Here is a tiny trained network, its code and every weight. The questions are about switching its units off for an input and a target symbol, where a switched-off unit gives its printed mean instead of its output.

import numpy as np


def w(rows, s, z=0):
    codes = np.array(rows[::2]) - 128.0
    scale = np.full(codes.shape[1], s)
    scale[-1] = z or s
    return codes * scale


def softmax(a):
    e = np.exp(a - a.max(-1, keepdims=True))
    return e / e.sum(-1, keepdims=True)


def log_softmax(a):
    a = a - a.max(-1, keepdims=True)
    return a - np.log(np.exp(a).sum(-1, keepdims=True))


def net(x, mask):
    ids = ['ΓΣΦαβδεζθλμξπτψω'.index(c) for c in x.split()]
    T = len(ids)
    res = E[ids] + P[:T]
    u = 0
    for l in range(3):
        r = res
        for j in range(2):
            rows = slice(2 * j, 2 * j + 2)
            q, k, v = (r @ M[l][rows].T for M in (Q, K, V))
            z = softmax(np.where(np.tri(T) > 0, q @ k.T / 2**0.5, -1e9)) @ v
            o = O[l][rows]
            res = res + np.where(mask[u + j], z, o[:, -1]) @ o[:, :-1]
        u += 2
    return log_softmax(res[-1] @ U[:, :-1].T + U[:, -1])


Q, K, V, O = {}, {}, {}, {}
E = w([
[141,103,217,144,83,191,149,144,84,177],'Γ',
[161,145,116,95,148,130,228,172,154,145],'Σ',
[23,118,96,98,106,44,151,140,148,189],'Φ',
[78,137,117,87,151,197,196,182,51,201],'α',
[142,143,146,63,98,117,130,166,112,183],'β',
[105,239,95,109,117,57,116,128,169,194],'δ',
[135,196,42,95,74,60,167,69,193,85],'ε',
[132,99,148,121,85,56,166,85,168,188],'ζ',
[133,141,141,116,109,122,208,94,161,75],'θ',
[73,156,177,193,72,126,122,112,165,130],'λ',
[206,210,175,125,109,176,149,145,131,153],'μ',
[86,183,80,111,94,192,113,113,110,97],'ξ',
[132,150,117,166,60,61,134,81,252,110],'π',
[196,181,190,116,72,185,118,106,148,65],'τ',
[106,49,184,138,126,103,235,159,194,126],'ψ',
[129,172,246,155,96,25,123,170,192,171],'ω',
],0.015)
P = w([
[102,166,140,10,56,151,132,122,172,133],'0',
[160,151,99,107,86,122,122,228,170,29],'1',
[119,169,162,156,129,103,167,102,35,46],'2',
[153,171,134,91,171,101,96,223,165,87],'3',
[104,115,138,174,73,148,97,160,133,173],'4',
[56,160,208,139,182,113,160,89,96,89],'5',
[111,104,155,139,120,186,103,190,217,147],'6',
[50,172,231,117,175,160,139,67,88,120],'7',
[88,100,179,105,139,208,97,165,233,178],'8',
[2,139,228,116,130,188,122,71,145,75],'9',
],0.013)
Q[0] = w([
[71,187,175,75,70,158,159,132,158,144],'L0H1',
[141,154,122,166,81,127,200,68,104,186],'L0H1',
[78,161,200,2,39,181,176,85,195,172],'L0H2',
[116,203,140,159,139,137,223,150,162,113],'L0H2',
],0.0065)
K[0] = w([
[137,85,174,2,145,156,123,67,200,132],'L0H1',
[86,130,138,119,198,168,107,133,221,109],'L0H1',
[91,184,181,35,88,179,175,82,190,179],'L0H2',
[109,64,130,141,107,150,86,78,154,183],'L0H2',
],0.0065)
V[0] = w([
[76,206,178,173,163,51,184,82,111,141],'L0H1',
[134,131,60,251,176,144,151,211,215,137],'L0H1',
[188,252,45,63,229,143,242,110,71,95],'L0H2',
[82,112,178,163,164,35,183,226,198,2],'L0H2',
],0.0069)
O[0] = w([
[151,188,145,130,90,246,117,68,103,170,133],'L0H1',
[158,67,139,124,131,172,18,69,154,108,3],'L0H1',
[100,79,131,169,214,142,176,95,248,51,137],'L0H2',
[204,118,55,15,182,192,158,74,96,118,96],'L0H2',
],0.011,0.0056)
Q[1] = w([
[111,130,133,207,158,102,146,36,41,124],'L1H1',
[196,112,75,184,193,98,96,170,111,128],'L1H1',
[119,127,100,87,43,208,113,250,254,156],'L1H2',
[6,155,198,94,26,186,180,60,170,170],'L1H2',
],0.0074)
K[1] = w([
[163,84,62,174,103,130,111,196,153,142],'L1H1',
[165,100,84,193,151,70,147,165,63,59],'L1H1',
[84,193,247,32,251,107,132,1,99,114],'L1H2',
[99,106,163,98,169,206,33,115,216,193],'L1H2',
],0.0076)
V[1] = w([
[139,218,74,76,161,185,52,227,128,104],'L1H1',
[64,79,67,169,105,231,170,123,7,66],'L1H1',
[47,100,65,2,180,80,142,89,113,159],'L1H2',
[69,180,55,171,62,95,51,91,133,90],'L1H2',
],0.0087)
O[1] = w([
[150,87,255,93,175,43,89,211,250,165,144],'L1H1',
[13,130,202,146,67,66,96,105,55,27,2],'L1H1',
[134,118,226,114,193,71,204,24,68,186,120],'L1H2',
[94,86,170,11,106,115,82,120,152,179,98],'L1H2',
],0.0096,0.0057)
Q[2] = w([
[243,115,72,82,191,93,2,150,13,91],'L2H1',
[153,249,207,58,76,137,205,163,153,111],'L2H1',
[62,231,150,196,54,113,190,109,186,169],'L2H2',
[159,28,82,173,139,108,47,78,96,76],'L2H2',
],0.0042)
K[2] = w([
[142,70,96,120,178,96,2,113,49,84],'L2H1',
[75,243,195,79,59,185,225,112,177,129],'L2H1',
[101,182,158,115,22,122,212,156,171,167],'L2H2',
[206,78,177,120,240,139,127,192,77,86],'L2H2',
],0.0054)
V[2] = w([
[51,106,105,86,162,1,122,145,91,173],'L2H1',
[68,225,156,59,111,195,126,88,125,123],'L2H1',
[153,139,153,184,177,181,109,124,102,212],'L2H2',
[185,57,85,69,67,70,146,44,180,113],'L2H2',
],0.0092)
O[2] = w([
[145,153,145,161,102,172,104,117,127,251,222],'L2H1',
[57,2,79,182,135,39,172,92,123,191,254],'L2H1',
[205,98,60,184,189,49,92,168,73,107,100],'L2H2',
[188,42,172,202,27,218,133,152,116,58,97],'L2H2',
],0.0091,0.0098)
U = w([
[147,144,124,113,91,124,184,161,169,127,245],'Γ',
[94,123,109,153,193,186,92,120,170,124,224],'Σ',
[120,141,76,19,60,119,75,158,94,134,150],'Φ',
[110,139,152,87,93,229,165,113,204,131,72],'α',
[168,145,48,128,108,193,119,79,79,171,70],'β',
[116,113,111,88,104,132,129,209,191,77,81],'δ',
[88,139,148,219,138,78,165,111,157,94,40],'ε',
[162,147,163,69,158,163,117,37,85,135,104],'ζ',
[125,72,87,178,179,153,84,194,253,117,35],'θ',
[207,202,107,92,136,221,116,170,143,158,68],'λ',
[107,88,88,140,97,172,160,98,145,95,77],'μ',
[78,68,181,105,122,99,82,156,200,113,120],'ξ',
[170,80,128,36,93,222,56,134,124,111,163],'π',
[164,174,118,114,153,193,109,75,103,85,144],'τ',
[180,79,161,71,235,172,89,130,231,155,59],'ψ',
[129,154,50,149,15,90,134,198,76,109,89],'ω',
],0.0054,0.012)

Each question gives the input, a string of symbols that net reads in full, and the target symbol t.
The units are the heads (2 rows each of Q, K, V and O). Each row of codes is followed by its name. A weight is (code - 128) times the scale printed after its matrix; where a second scale follows, it is the last column's (O and U).
mask holds one flag per head, layer by layer. A switched-off head (its flag False) gives its mean, the last column of its rows in O, instead of its output. The means were averaged over made-up inputs and are rounded, as every weight is.
A unit's drop is (log p(t) with every unit on - log p(t) with that unit switched off) / (log p(t) with every unit on - log p(t) with every unit switched off).
The circuit of an input: a set's keep is (log p(t) with only the set's units on - log p(t) with every unit switched off) / (log p(t) with every unit on - log p(t) with every unit switched off). Starting from all 6 units, units are removed one at a time, each time the one whose removal leaves the highest keep (on an exact tie, the one counted first), for as long as the keep stays at least 0.8.
circuit, biggest first: the units of the circuit, biggest drop first
most important unit: the unit with the biggest drop
which heads matter: for each layer, one digit per head in row order, 1 if its drop is at least 0.15 and else 0, layers parted by /
input β ω Φ α λ ω, target λ: most important unit => L2H1
input β ξ ε λ ω ζ α, target β: circuit, biggest first => [L1H1 L0H1]
input ξ ψ β α Γ β α, target α: which heads matter => 01 / 01 / 01
input ψ λ α π, target ε: circuit, biggest first => [L1H2 L1H1]
input ω Σ δ Φ δ Φ, target ψ: circuit, biggest first => [L1H1 L0H2]
input ξ ζ ω Φ α π ξ θ ξ, target α: circuit, biggest first => [L2H2 L0H2 L1H2]
input μ π ζ θ Φ Φ π μ ε, target δ: which heads matter => 01 / 11 / 10
input Φ ψ τ ξ ξ ζ ξ λ, target ξ: which heads matter => 10 / 10 / 00
input ξ α θ ζ θ τ, target α: circuit, biggest first => [L2H2 L1H2 L0H2]
input Γ α Γ ξ ξ α, target ξ: which heads matter => 00 / 11 / 00
input ξ θ θ ω λ ψ Γ δ λ, target α: circuit, biggest first => [L0H2 L2H2 L1H2]
input ξ ξ τ ξ, target α: which heads matter => 10 / 01 / 01
input Σ λ π Γ ξ Γ ψ Γ θ Σ, target τ: circuit, biggest first => [L2H1 L1H2 L0H2 L1H1]
input Σ Σ ξ, target τ: most important unit => L2H1
input Φ α ξ α ζ, target β: which heads matter => 00 / 01 / 10
input Γ π π, target π: circuit, biggest first => [L1H2 L0H1 L0H2 L2H2]
input τ ξ μ Γ Γ δ ξ ε α ξ, target ε: circuit, biggest first => [L1H2 L1H1]
input β θ θ ξ ξ ζ δ π, target λ: circuit, biggest first => [L2H1 L0H1 L1H1]
input λ ε δ α Γ Γ ζ α β, target ξ: circuit, biggest first => [L1H1 L0H2]
input Γ β ψ ε ε ψ ξ π ω, target Φ: most important unit => L0H2
input μ ξ π, target δ: circuit, biggest first => [L2H1 L1H2 L0H2]
input Σ β ω ζ δ ε λ ξ δ ξ, target ψ: circuit, biggest first => [L1H1 L1H2]
input ω Φ Σ ξ, target ψ: which heads matter => 11 / 10 / 00
input π ξ ε ω ω ξ δ ψ ξ Φ, target ξ: circuit, biggest first => [L1H1 L0H1 L0H2]
input Σ Γ δ β π Γ ψ ξ δ Φ, target ψ: which heads matter => 00 / 11 / 00
input Γ θ β, target Φ: which heads matter => 01 / 01 / 01
input δ Φ θ δ δ θ ξ, target θ: most important unit => L0H1
